Here is a tiny trained network, its code and every weight. The questions are about switching its units off for an input and a class, where a switched-off unit gives its printed mean instead of its output.

import numpy as np


def w(rows, s, z=0):
    codes = np.array(rows[::2]) - 128.0
    scale = np.full(codes.shape[1], s)
    scale[-1] = z or s
    return codes * scale


def f(y):
    return y / 2 * (1 + np.tanh(0.7978845608 * (y + 0.044715 * y**3)))


def log_softmax(a):
    a = a - a.max(-1, keepdims=True)
    return a - np.log(np.exp(a).sum(-1, keepdims=True))


def net(x, mask):
    res = np.array(x, float).reshape(1, 7) / 4 @ E
    y = f(res @ A[0][:, :-1].T + A[0][:, -1])
    res = res + np.where(mask, y, B[0][:, -1]) @ B[0][:, :-1]
    return log_softmax(res[-1] @ U[:, :-1].T + U[:, -1])


A, B = {}, {}
E = w([
[141,1,113],'x0',
[167,135,17],'x1',
[158,130,76],'x2',
[135,125,140],'x3',
[115,134,108],'x4',
[135,126,135],'x5',
[250,115,197],'x6',
],0.0043)
A[0] = w([
[129,223,142,142],'N1',
[147,248,164,111],'N2',
[72,148,122,47],'N3',
[85,103,207,162],'N4',
[97,143,166,253],'N5',
[103,129,170,89],'N6',
[143,112,168,95],'N7',
[173,135,44,39],'N8',
[125,125,163,159],'N9',
[125,86,132,60],'N10',
[108,40,147,119],'N11',
[107,126,169,182],'N12',
[172,102,95,214],'N13',
[117,182,150,146],'N14',
[177,116,137,101],'N15',
[125,110,114,59],'N16',
[162,120,157,130],'N17',
[105,130,162,229],'N18',
[105,97,77,95],'N19',
[158,67,124,93],'N20',
[173,77,150,107],'N21',
],0.016,0.0027)
B[0] = w([
[78,60,220,227],'N1',
[82,20,183,254],'N2',
[77,186,119,153],'N3',
[186,178,98,213],'N4',
[181,98,12,213],'N5',
[125,148,112,141],'N6',
[119,172,119,145],'N7',
[167,128,123,175],'N8',
[216,197,28,155],'N9',
[89,101,157,126],'N10',
[112,110,175,197],'N11',
[194,130,122,173],'N12',
[92,220,195,197],'N13',
[118,60,161,179],'N14',
[26,165,129,149],'N15',
[106,121,177,113],'N16',
[60,223,35,156],'N17',
[249,121,106,190],'N18',
[146,190,133,164],'N19',
[66,26,138,165],'N20',
[1,133,93,178],'N21',
],0.0054,0.0038)
U = w([
[124,96,45,254],'0',
[19,2,114,116],'1',
[139,183,63,194],'2',
[96,81,26,52],'3',
[40,140,62,69],'4',
[118,157,77,46],'5',
],0.0088,0.0027)

Each question gives the input, the list of numbers given to net, and the class t.
The units are the neurons (one row each of A and B). Each row of codes is followed by its name. A weight is (code - 128) times the scale printed after its matrix; where a second scale follows, it is the last column's (A, B and U).
mask holds one flag per neuron, in row order. A switched-off neuron (its flag False) gives its mean, the last column of its row in B, instead of its output. The means were averaged over made-up inputs and are rounded, as every weight is.
A unit's drop is (log p(t) with every unit on - log p(t) with that unit switched off) / (log p(t) with every unit on - log p(t) with every unit switched off).
The circuit of an input: a set's keep is (log p(t) with only the set's units on - log p(t) with every unit switched off) / (log p(t) with every unit on - log p(t) with every unit switched off). Starting from the 12 units with the biggest drops (on a tie, the unit counted first), units are removed one at a time, each time the one whose removal leaves the highest keep (on an exact tie, the one counted first), for as long as the keep stays at least 0.8.
circuit, biggest first: the units of the circuit, biggest drop first
most important unit: the unit with the biggest drop
top k neurons: the k neurons with the biggest drops, biggest first
drop of u: that unit's drop, to one decimal
input [6,3,5,1,4,2,7], class 4: most important unit	N13
input [-8,5,-5,-2,-1,-4,-7], class 1: top 2 neurons	[N1 N2]
input [6,-8,-2,3,7,-8,-1], class 2: top 2 neurons	[N4 N2]
input [4,-5,-1,-3,-6,1,-5], class 2: circuit, biggest first	[N2 N4 N1]
input [7,-8,-4,-5,7,0,8], class 2: circuit, biggest first	[N4 N2]
input [-7,-5,6,5,5,0,-5], class 1: top 3 neurons	[N2 N1 N14]
input [-5,-1,4,-4,-3,1,1], class 1: top 3 neurons	[N2 N1 N4]
input [-8,-8,4,-6,7,-6,-2], class 1: top 3 neurons	[N2 N1 N14]
input [-8,8,7,-6,-8,-3,6], class 1: drop of N2	0.5
input [-8,2,2,-8,-8,-1,4], class 1: drop of N2	0.4
input [-8,-5,1,7,-6,7,-8], class 1: drop of N2	0.7
